Below is a small trained network, with its code and all its weights. Each question gives an input and a class and asks what happens when units are switched off, that is, made to give their printed mean instead of their output.

import numpy as np


def w(rows, s, z=0):
    codes = np.array(rows[::2]) - 128.0
    scale = np.full(codes.shape[1], s)
    scale[-1] = z or s
    return codes * scale


def f(y):
    return np.maximum(y, 0)


def log_softmax(a):
    a = a - a.max(-1, keepdims=True)
    return a - np.log(np.exp(a).sum(-1, keepdims=True))


def net(x, mask):
    res = np.array(x, float).reshape(1, 8) / 4 @ E
    y = f(res @ A[0][:, :-1].T + A[0][:, -1])
    res = res + np.where(mask, y, B[0][:, -1]) @ B[0][:, :-1]
    return log_softmax(res[-1] @ U[:, :-1].T + U[:, -1])


A, B = {}, {}
E = w([
[69,142,137,218,78],'x0',
[156,37,108,138,159],'x1',
[145,104,62,225,124],'x2',
[254,215,114,141,59],'x3',
[157,165,63,105,149],'x4',
[144,153,113,120,209],'x5',
[154,54,97,79,78],'x6',
[200,135,188,169,166],'x7',
],0.0096)
A[0] = w([
[205,136,132,78,177,254],'neuron 0',
[133,145,191,155,125,157],'neuron 1',
[57,139,110,95,117,110],'neuron 2',
[77,185,134,63,119,70],'neuron 3',
[102,120,200,178,147,204],'neuron 4',
[126,4,122,65,174,112],'neuron 5',
[93,116,112,164,160,76],'neuron 6',
[130,90,118,145,21,80],'neuron 7',
[110,133,222,129,146,136],'neuron 8',
[127,116,89,162,81,173],'neuron 9',
[118,59,111,134,71,116],'neuron 10',
[149,126,158,169,66,168],'neuron 11',
[101,153,140,128,140,83],'neuron 12',
[84,115,99,216,162,122],'neuron 13',
[74,173,168,93,123,109],'neuron 14',
[64,107,56,181,145,69],'neuron 15',
[156,130,128,144,70,73],'neuron 16',
[140,160,243,165,152,141],'neuron 17',
[196,183,44,130,160,153],'neuron 18',
],0.011,0.0043)
B[0] = w([
[148,176,25,74,169,254],'neuron 0',
[198,168,161,141,127,184],'neuron 1',
[13,124,171,125,112,196],'neuron 2',
[53,218,110,65,98,204],'neuron 3',
[170,120,186,174,197,212],'neuron 4',
[160,19,137,45,177,248],'neuron 5',
[87,82,138,183,187,169],'neuron 6',
[161,104,136,158,8,192],'neuron 7',
[135,138,156,96,178,199],'neuron 8',
[158,111,145,189,95,184],'neuron 9',
[149,59,157,104,80,187],'neuron 10',
[222,179,200,142,91,197],'neuron 11',
[104,150,146,126,126,153],'neuron 12',
[118,108,134,236,165,207],'neuron 13',
[104,180,150,93,119,201],'neuron 14',
[49,74,112,253,116,198],'neuron 15',
[195,133,148,126,80,168],'neuron 16',
[189,213,161,131,187,220],'neuron 17',
[177,140,18,195,140,243],'neuron 18',
],0.0068,0.0099)
U = w([
[141,56,104,58,198,132],'0',
[179,106,124,150,163,254],'1',
[94,2,155,103,118,105],'2',
[58,63,132,227,166,97],'3',
[15,173,170,85,121,138],'4',
[167,161,32,155,142,108],'5',
[160,160,197,151,208,71],'6',
[164,102,157,157,23,123],'7',
],0.0087,0.0066)

Each question gives the input, the list of numbers given to net, and the class t.
The units are the neurons (one row each of A and B). Each row of codes is followed by its name. A weight is (code - 128) times the scale printed after its matrix; where a second scale follows, it is the last column's (A, B and U).
mask holds one flag per neuron, in row order. A switched-off neuron (its flag False) gives its mean, the last column of its row in B, instead of its output. The means were averaged over made-up inputs and are rounded, as every weight is.
A unit's drop is (log p(t) with every unit on - log p(t) with that unit switched off) / (log p(t) with every unit on - log p(t) with every unit switched off).
The circuit of an input: a set's keep is (log p(t) with only the set's units on - log p(t) with every unit switched off) / (log p(t) with every unit on - log p(t) with every unit switched off). Starting from the 12 units with the biggest drops (on a tie, the unit counted first), units are removed one at a time, each time the one whose removal leaves the highest keep (on an exact tie, the one counted first), for as long as the keep stays at least 0.8.
circuit, biggest first: the units of the circuit, biggest drop first
top k neurons: the k neurons with the biggest drops, biggest first
drop of u: that unit's drop, to one decimal
input [-4,0,6,6,-3,2,1,5], class 5: circuit, biggest first => (neuron 18; neuron 0)
input [-3,-2,6,6,7,-7,7,1], class 7: circuit, biggest first => (neuron 7)
input [-5,0,-5,2,4,0,-5,4], class 5: circuit, biggest first => (neuron 0; neuron 18)
input [6,2,-7,8,5,1,5,-8], class 7: circuit, biggest first => (neuron 7; neuron 0)
input [-7,5,5,-1,0,-8,-6,0], class 2: circuit, biggest first => (neuron 17; neuron 18; neuron 1)
input [4,4,-6,-6,4,-5,-7,2], class 6: circuit, biggest first => (neuron 4; neuron 17)
input [8,6,6,-2,2,-5,5,8], class 7: top 2 neurons => (neuron 7; neuron 11)
input [-5,-7,7,7,-3,-3,-1,8], class 5: top 2 neurons => (neuron 18; neuron 0)
input [-4,3,-2,1,3,-1,-4,-2], class 5: circuit, biggest first => (neuron 5; neuron 0; neuron 4)
input [7,-3,-8,4,1,8,-1,-1], class 4: circuit, biggest first => (neuron 3; neuron 14)
input [-2,0,-8,-1,7,-7,1,-1], class 4: circuit, biggest first => (neuron 3; neuron 18)
input [-3,-6,8,-6,0,-8,-7,7], class 6: top 3 neurons => (neuron 17; neuron 4; neuron 1)
input [5,-7,3,-5,0,-8,3,4], class 7: top 2 neurons => (neuron 7; neuron 11)
input [-1,-1,3,-3,5,1,2,-1], class 3: top neuron => (neuron 15)
input [0,7,8,-3,-4,0,5,-6], class 2: top 2 neurons => (neuron 5; neuron 10)
input [-7,-2,5,5,-3,-8,-6,-8], class 7: top 2 neurons => (neuron 0; neuron 7)
input [-1,-1,-6,-7,7,6,-1,-3], class 4: top 2 neurons => (neuron 3; neuron 2)
input [8,-6,0,-6,8,6,-1,1], class 3: drop of neuron 15 => 0.2
input [-7,-2,5,7,-1,-3,7,6], class 5: drop of neuron 0 => 0.8
input [-5,4,4,-1,5,3,-5,0], class 5: top neuron => (neuron 18)
input [-3,4,-1,-3,0,3,-1,6], class 0: drop of neuron 5 => 0.3
